Here is a tiny trained network, its code and every weight. The questions are about switching its units off for an input and a class, where a switched-off unit gives its printed mean instead of its output.

import numpy as np


def w(rows, s, z=0):
    codes = np.array(rows[::2]) - 128.0
    scale = np.full(codes.shape[1], s)
    scale[-1] = z or s
    return codes * scale


def f(y):
    return np.maximum(y, 0)


def log_softmax(a):
    a = a - a.max(-1, keepdims=True)
    return a - np.log(np.exp(a).sum(-1, keepdims=True))


def net(x, mask):
    res = np.array(x, float).reshape(1, 6) / 4 @ E
    y = f(res @ A[0][:, :-1].T + A[0][:, -1])
    res = res + np.where(mask, y, B[0][:, -1]) @ B[0][:, :-1]
    return log_softmax(res[-1] @ U[:, :-1].T + U[:, -1])


A, B = {}, {}
E = w([
[222,88,234,152,150],'x0',
[163,252,147,159,120],'x1',
[77,121,170,181,131],'x2',
[135,125,70,161,234],'x3',
[128,128,127,127,127],'x4',
[90,153,204,2,213],'x5',
],0.0077)
A[0] = w([
[60,149,95,123,93,93],'neuron 0',
[147,252,148,164,127,67],'neuron 1',
[215,131,79,57,108,123],'neuron 2',
[164,170,97,183,233,126],'neuron 3',
[130,124,130,153,122,254],'neuron 4',
[104,45,118,139,124,137],'neuron 5',
[208,100,189,166,161,92],'neuron 6',
[168,116,70,188,78,32],'neuron 7',
[122,117,104,156,180,60],'neuron 8',
[116,183,175,116,30,124],'neuron 9',
[65,160,183,154,157,170],'neuron 10',
[141,163,115,168,120,94],'neuron 11',
[145,110,158,91,66,103],'neuron 12',
[90,164,67,135,151,74],'neuron 13',
[150,129,122,75,143,116],'neuron 14',
[129,168,126,78,145,99],'neuron 15',
],0.016,0.0044)
B[0] = w([
[169,160,86,128,73,198],'neuron 0',
[171,137,14,91,214,243],'neuron 1',
[163,60,133,205,110,195],'neuron 2',
[15,93,158,164,107,224],'neuron 3',
[173,75,166,151,121,201],'neuron 4',
[149,139,62,123,205,196],'neuron 5',
[143,182,68,91,38,236],'neuron 6',
[122,165,252,76,163,251],'neuron 7',
[68,156,134,144,135,166],'neuron 8',
[31,91,151,173,108,254],'neuron 9',
[190,80,203,151,121,200],'neuron 10',
[169,100,145,107,152,189],'neuron 11',
[49,154,101,132,161,191],'neuron 12',
[139,136,115,126,52,197],'neuron 13',
[151,155,184,143,154,174],'neuron 14',
[145,144,192,99,127,184],'neuron 15',
],0.02,0.0096)
U = w([
[18,135,127,178,110,74],'0',
[141,215,100,119,5,90],'1',
[145,166,213,116,139,67],'2',
[131,131,62,129,204,148],'3',
[141,93,142,199,99,255],'4',
],0.011,0.0084)

Each question gives the input, the list of numbers given to net, and the class t.
The units are the neurons (one row each of A and B). Each row of codes is followed by its name. A weight is (code - 128) times the scale printed after its matrix; where a second scale follows, it is the last column's (A, B and U).
mask holds one flag per neuron, in row order. A switched-off neuron (its flag False) gives its mean, the last column of its row in B, instead of its output. The means were averaged over made-up inputs and are rounded, as every weight is.
A unit's drop is (log p(t) with every unit on - log p(t) with that unit switched off) / (log p(t) with every unit on - log p(t) with every unit switched off).
The circuit of an input: a set's keep is (log p(t) with only the set's units on - log p(t) with every unit switched off) / (log p(t) with every unit on - log p(t) with every unit switched off). Starting from the 12 units with the biggest drops (on a tie, the unit counted first), units are removed one at a time, each time the one whose removal leaves the highest keep (on an exact tie, the one counted first), for as long as the keep stays at least 0.8.
circuit, biggest first: the units of the circuit, biggest drop first
unit that matters most: the unit with the biggest drop
top k neurons: the k neurons with the biggest drops, biggest first
drop of u: that unit's drop, to one decimal
input [-8,-4,7,5,8,-2], class 1: unit that matters most	neuron 0
input [-4,-6,-7,5,-2,5], class 4: top 3 neurons	(neuron 1; neuron 7; neuron 2)
input [1,6,-7,4,-6,5], class 4: top 3 neurons	(neuron 2; neuron 3; neuron 7)
input [2,-8,-2,-7,-8,5], class 3: top 4 neurons	(neuron 5; neuron 3; neuron 9; neuron 7)
input [-7,3,1,-5,6,-8], class 2: top 2 neurons	(neuron 7; neuron 6)
input [-6,-2,8,-4,-5,4], class 4: top 3 neurons	(neuron 6; neuron 10; neuron 7)
input [-7,-8,-5,5,-4,-8], class 2: top 2 neurons	(neuron 7; neuron 6)
input [-8,-5,2,5,-1,1], class 1: top 2 neurons	(neuron 13; neuron 0)
input [-3,-8,4,7,-6,-3], class 3: top 2 neurons	(neuron 5; neuron 9)
input [2,3,4,-4,8,-3], class 0: top 2 neurons	(neuron 9; neuron 2)
input [5,-2,2,5,-8,-6], class 2: top 3 neurons	(neuron 7; neuron 9; neuron 12)
input [-5,-2,0,2,7,6], class 2: top 3 neurons	(neuron 6; neuron 15; neuron 14)
input [3,-4,0,-2,-2,0], class 3: top 2 neurons	(neuron 9; neuron 5)
input [3,1,1,0,7,-3], class 1: circuit, biggest first	(neuron 6; neuron 9)
input [-3,-8,5,-5,-4,8], class 2: top 2 neurons	(neuron 1; neuron 10)
input [0,-4,7,-8,-4,-7], class 0: unit that matters most	neuron 9
input [-3,-7,-1,-4,-4,-7], class 2: top 2 neurons	(neuron 7; neuron 1)
input [3,6,-5,6,1,6], class 0: drop of neuron 15	-0.1
input [-1,7,-1,0,7,4], class 3: drop of neuron 7	0.2
input [-4,-8,6,6,-7,3], class 3: drop of neuron 12	0.0
input [8,5,4,6,7,-2], class 1: drop of neuron 6	2.2
input [-2,7,-4,2,-5,1], class 3: circuit, biggest first	(neuron 1)
